Below is a small trained network, with its code and all its weights. Each question gives an input and a target symbol and asks what happens when units are switched off, that is, made to give their printed mean instead of their output.

import numpy as np


def w(rows, s, z=0):
    codes = np.array(rows[::2]) - 128.0
    scale = np.full(codes.shape[1], s)
    scale[-1] = z or s
    return codes * scale


def norm(h):
    return h / np.sqrt((h * h).mean(-1, keepdims=True) + 1e-5)


def f(y):
    return y / 2 * (1 + np.tanh(0.7978845608 * (y + 0.044715 * y**3)))


def softmax(a):
    e = np.exp(a - a.max(-1, keepdims=True))
    return e / e.sum(-1, keepdims=True)


def log_softmax(a):
    a = a - a.max(-1, keepdims=True)
    return a - np.log(np.exp(a).sum(-1, keepdims=True))


def net(x, mask):
    ids = ['ΔΘΠΩαζηψ'.index(c) for c in x.split()]
    T = len(ids)
    res = E[ids] + P[:T]
    u = 0
    for l in range(2):
        r = norm(res)
        for j in range(3):
            rows = slice(4 * j, 4 * j + 4)
            q, k, v = (r @ M[l][rows].T for M in (Q, K, V))
            z = softmax(np.where(np.tri(T) > 0, q @ k.T / 4**0.5, -1e9)) @ v
            o = O[l][rows]
            res = res + np.where(mask[u + j], z, o[:, -1]) @ o[:, :-1]
        u += 3
        y = f(norm(res) @ A[l][:, :-1].T + A[l][:, -1])
        res = res + np.where(mask[u : u + 16], y, B[l][:, -1]) @ B[l][:, :-1]
        u += 16
    return log_softmax(norm(res)[-1] @ U[:, :-1].T + U[:, -1])


Q, K, V, O, A, B = {}, {}, {}, {}, {}, {}
E = w([
[127,165,139,213,168],'Δ',
[206,132,10,111,182],'Θ',
[76,174,80,46,217],'Π',
[139,190,176,47,73],'Ω',
[221,141,62,231,188],'α',
[170,204,84,145,101],'ζ',
[68,220,179,170,145],'η',
[157,101,167,98,250],'ψ',
],0.015)
P = w([
[2,39,96,144,55],'0',
[155,217,202,132,199],'1',
[161,194,194,124,191],'2',
[163,178,192,117,188],'3',
[165,165,185,109,185],'4',
[161,156,187,102,184],'5',
[162,150,184,99,184],'6',
[160,142,185,93,184],'7',
[157,138,181,91,183],'8',
[157,132,179,86,182],'9',
[157,128,179,84,181],'10',
[157,122,174,82,182],'11',
[156,119,173,78,178],'12',
[156,116,171,77,179],'13',
],0.0084)
Q[0] = w([
[52,191,46,196,83],'0.h0',
[2,84,121,175,139],'0.h0',
[90,146,117,55,68],'0.h0',
[113,65,44,154,93],'0.h0',
[92,232,84,166,140],'0.h1',
[140,107,153,162,135],'0.h1',
[109,133,167,216,160],'0.h1',
[62,144,137,96,140],'0.h1',
[58,134,123,92,75],'0.h2',
[153,70,162,80,118],'0.h2',
[149,83,122,135,120],'0.h2',
[141,162,75,110,163],'0.h2',
],0.014)
K[0] = w([
[114,169,123,195,68],'0.h0',
[11,30,135,197,54],'0.h0',
[103,120,122,32,37],'0.h0',
[136,28,32,160,47],'0.h0',
[100,195,130,143,55],'0.h1',
[146,99,160,155,130],'0.h1',
[141,110,214,190,101],'0.h1',
[62,191,148,71,153],'0.h1',
[100,171,116,112,74],'0.h2',
[158,65,172,81,90],'0.h2',
[196,86,142,139,95],'0.h2',
[103,116,80,101,168],'0.h2',
],0.013)
V[0] = w([
[45,63,112,84,125],'0.h0',
[25,21,120,120,123],'0.h0',
[133,117,87,24,130],'0.h0',
[206,71,101,141,133],'0.h0',
[139,4,126,138,224],'0.h1',
[147,92,95,118,134],'0.h1',
[152,163,42,86,110],'0.h1',
[130,144,63,90,187],'0.h1',
[112,166,191,22,92],'0.h2',
[148,105,125,187,152],'0.h2',
[163,124,132,96,205],'0.h2',
[158,111,204,175,130],'0.h2',
],0.012)
O[0] = w([
[105,158,76,145,101,50],'0.h0',
[83,153,54,167,76,6],'0.h0',
[143,171,112,132,169,124],'0.h0',
[133,141,124,185,182,99],'0.h0',
[5,127,125,124,159,113],'0.h1',
[108,128,142,132,177,98],'0.h1',
[154,142,166,107,181,120],'0.h1',
[87,156,155,72,138,173],'0.h1',
[104,113,134,48,91,143],'0.h2',
[142,120,138,169,148,133],'0.h2',
[109,136,167,94,210,226],'0.h2',
[146,83,156,156,119,137],'0.h2',
],0.014,0.011)
A[0] = w([
[166,181,133,86,112,85],'0.n0',
[122,168,184,141,152,147],'0.n1',
[163,2,9,86,176,94],'0.n2',
[186,40,49,81,150,55],'0.n3',
[139,86,94,114,123,107],'0.n4',
[124,90,171,131,113,94],'0.n5',
[155,84,125,112,139,93],'0.n6',
[133,145,66,112,128,3],'0.n7',
[165,104,103,140,159,76],'0.n8',
[120,109,112,124,124,85],'0.n9',
[115,166,163,152,131,134],'0.n10',
[103,192,178,109,122,134],'0.n11',
[135,99,112,145,105,119],'0.n12',
[183,164,152,110,160,107],'0.n13',
[125,137,138,92,138,100],'0.n14',
[106,118,113,164,144,84],'0.n15',
],0.025,0.0054)
B[0] = w([
[86,86,98,131,237,183],'0.n0',
[186,82,84,109,18,228],'0.n1',
[166,126,153,190,6,124],'0.n2',
[182,169,71,184,76,132],'0.n3',
[121,115,61,71,86,121],'0.n4',
[102,105,128,107,239,163],'0.n5',
[107,201,89,188,172,161],'0.n6',
[237,179,239,203,66,126],'0.n7',
[86,153,88,33,135,141],'0.n8',
[101,125,128,88,73,119],'0.n9',
[190,114,76,123,95,145],'0.n10',
[209,94,146,230,74,197],'0.n11',
[83,103,14,121,122,126],'0.n12',
[28,96,158,165,13,252],'0.n13',
[163,87,141,239,195,181],'0.n14',
[194,161,38,85,169,127],'0.n15',
],0.015,0.016)
Q[1] = w([
[134,152,147,104,161],'1.h0',
[135,120,131,147,103],'1.h0',
[132,131,132,118,154],'1.h0',
[130,123,127,116,152],'1.h0',
[130,128,133,104,167],'1.h1',
[129,130,128,116,99],'1.h1',
[120,115,112,130,135],'1.h1',
[130,130,133,107,143],'1.h1',
[222,168,149,88,99],'1.h2',
[125,127,253,150,141],'1.h2',
[77,185,99,102,150],'1.h2',
[127,204,45,104,133],'1.h2',
],0.044)
K[1] = w([
[114,123,172,122,124],'1.h0',
[120,144,106,126,106],'1.h0',
[104,114,147,149,112],'1.h0',
[104,113,143,155,116],'1.h0',
[123,112,159,123,140],'1.h1',
[141,146,133,104,140],'1.h1',
[138,134,133,155,129],'1.h1',
[129,122,153,111,142],'1.h1',
[151,101,112,127,85],'1.h2',
[72,81,14,120,179],'1.h2',
[116,69,255,85,203],'1.h2',
[109,53,227,185,116],'1.h2',
],0.039)
V[1] = w([
[96,168,35,71,170],'1.h0',
[225,78,140,92,173],'1.h0',
[166,129,105,204,137],'1.h0',
[167,32,149,176,134],'1.h0',
[166,60,121,129,82],'1.h1',
[164,138,241,204,94],'1.h1',
[161,166,98,119,176],'1.h1',
[71,189,130,103,74],'1.h1',
[215,14,105,135,176],'1.h2',
[164,190,157,121,203],'1.h2',
[79,61,132,254,164],'1.h2',
[207,196,147,230,45],'1.h2',
],0.027)
O[1] = w([
[104,145,192,62,125,188],'1.h0',
[127,152,56,88,61,40],'1.h0',
[170,187,114,141,156,171],'1.h0',
[129,137,5,130,142,112],'1.h0',
[150,120,109,77,70,226],'1.h1',
[125,134,155,14,221,193],'1.h1',
[109,104,173,163,123,60],'1.h1',
[136,74,69,153,162,79],'1.h1',
[78,188,155,107,234,43],'1.h2',
[65,173,147,154,67,4],'1.h2',
[105,126,60,219,223,111],'1.h2',
[237,202,180,189,118,199],'1.h2',
],0.025,0.018)
A[1] = w([
[153,115,73,185,128,166],'1.n0',
[128,151,142,39,147,194],'1.n1',
[136,126,140,106,165,126],'1.n2',
[47,81,142,186,63,3],'1.n3',
[125,102,165,134,138,100],'1.n4',
[102,71,111,137,185,80],'1.n5',
[135,64,116,208,122,5],'1.n6',
[112,127,174,188,204,156],'1.n7',
[157,171,131,121,117,173],'1.n8',
[134,166,163,113,74,97],'1.n9',
[145,100,160,214,38,117],'1.n10',
[63,187,117,154,174,106],'1.n11',
[2,123,98,160,191,133],'1.n12',
[149,111,95,144,182,118],'1.n13',
[114,204,129,154,170,119],'1.n14',
[91,118,216,112,169,162],'1.n15',
],0.026,0.0053)
B[1] = w([
[164,97,171,193,167,160],'1.n0',
[32,155,86,142,157,249],'1.n1',
[91,128,114,96,129,174],'1.n2',
[83,111,39,112,20,162],'1.n3',
[158,115,123,152,126,174],'1.n4',
[85,174,202,112,110,173],'1.n5',
[149,126,88,138,73,171],'1.n6',
[109,106,77,120,89,204],'1.n7',
[80,94,126,136,107,196],'1.n8',
[44,100,164,136,135,188],'1.n9',
[102,196,3,54,92,233],'1.n10',
[198,82,206,142,108,158],'1.n11',
[222,9,217,85,76,183],'1.n12',
[64,142,168,124,86,170],'1.n13',
[144,109,184,133,82,173],'1.n14',
[164,97,116,232,132,235],'1.n15',
],0.037,0.013)
U = w([
[40,6,70,138,115,14],'Δ',
[179,239,137,148,125,3],'Θ',
[123,101,232,138,161,133],'Π',
[27,206,108,180,93,117],'Ω',
[157,125,113,180,28,235],'α',
[200,89,31,95,167,95],'ζ',
[109,138,75,233,197,149],'η',
[84,160,117,23,107,129],'ψ',
],0.014,0.0048)

Each question gives the input, a string of symbols that net reads in full, and the target symbol t.
The units are the heads (4 rows each of Q, K, V and O) and the neurons (one row each of A and B). Each row of codes is followed by its name. A weight is (code - 128) times the scale printed after its matrix; where a second scale follows, it is the last column's (O, A, B and U).
mask holds one flag per unit, layer by layer, with each layer's heads first. A switched-off unit (its flag False) gives its mean, the last column of its rows in O or B, instead of its output. The means were averaged over made-up inputs and are rounded, as every weight is.
A unit's drop is (log p(t) with every unit on - log p(t) with that unit switched off) / (log p(t) with every unit on - log p(t) with every unit switched off).
most important unit: the unit with the biggest drop
top k neurons: the k neurons with the biggest drops, biggest first
k most important neurons of layer l: the k neurons of layer l with the biggest drops, biggest first
which heads matter: for each layer, one digit per head in row order, 1 if its drop is at least 0.15 and else 0, layers parted by /
input Ω ψ ζ ζ ζ Δ Ω Π Π, target Π: 4 most important neurons of layer 0	[0.n11, 0.n5, 0.n13, 0.n0]
input α Π Θ ψ ζ, target Π: 2 most important neurons of layer 1	[1.n10, 1.n11]
input ψ Π α, target Δ: most important unit	0.h1
input Ω Θ Δ ψ ψ, target ψ: 2 most important neurons of layer 0	[0.n13, 0.n6]
input η α Ω ψ Θ ψ ψ, target ψ: 4 most important neurons of layer 0	[0.n13, 0.n0, 0.n11, 0.n1]
input α ζ η Π ψ Δ ζ ψ η, target Π: top 3 neurons	[0.n5, 0.n1, 0.n0]
input η ψ Ω ζ Ω η η ψ Π Θ ψ Θ Θ Ω, target ψ: which heads matter	011 / 110
input Ω Ω Ω η α ζ, target ψ: which heads matter	011 / 011
input Ω α Ω, target Π: top 3 neurons	[0.n3, 0.n1, 0.n0]
input ζ α η ψ Δ Π ψ Θ ψ η η η, target ζ: which heads matter	111 / 110
input Δ ψ η ψ Π Δ Δ, target ψ: 3 most important neurons of layer 1	[1.n15, 1.n13, 1.n2]
input Θ ψ ψ η η ψ Θ, target Π: which heads matter	110 / 110
input η ψ η ψ ζ ζ Δ Δ Δ Ω Θ, target ζ: which heads matter	111 / 011
input Π Θ η α ψ ζ Ω Θ, target Π: which heads matter	111 / 110
input Π α ψ ψ, target Π: which heads matter	111 / 110
input Θ η η η Ω, target Ω: top 3 neurons	[0.n13, 0.n15, 0.n14]
input Δ ψ ψ Π ζ Π ψ η ζ Ω, target η: which heads matter	101 / 001
input η η Δ ψ Π Δ Δ Θ η Π ψ η Ω ψ, target ζ: top 2 neurons	[1.n5, 1.n9]
input Ω Ω ζ η Π Ω ψ Θ ψ Π, target ψ: most important unit	0.h2
input ψ Δ ψ Δ α ζ Π α Δ Ω Ω ψ, target Δ: which heads matter	010 / 101
input Θ Θ η Ω ψ Θ η α Π, target Ω: most important neuron of layer 0	[0.n13]
input η Ω α Π η ζ ζ Π Θ ζ ψ ζ η, target ψ: top 3 neurons	[0.n0, 0.n5, 0.n1]
input η η Π Δ η Δ ζ α Π, target Π: 2 most important neurons of layer 0	[0.n11, 0.n0]
input Θ η ψ ψ Ω Θ Ω Π α, target Ω: 3 most important neurons of layer 0	[0.n13, 0.n14, 0.n15]
input ψ Θ Θ Ω α Ω Δ η Ω Θ, target ψ: top 3 neurons	[0.n13, 0.n11, 0.n8]
input η η η ψ ζ Ω η ψ Δ Π Δ, target Π: 4 most important neurons of layer 0	[0.n0, 0.n5, 0.n3, 0.n11]
input Θ ψ Ω Θ, target Ω: which heads matter	111 / 001
input ψ Π ψ, target Δ: which heads matter	010 / 001
input Θ Θ Θ, target ψ: top 2 neurons	[0.n13, 0.n15]
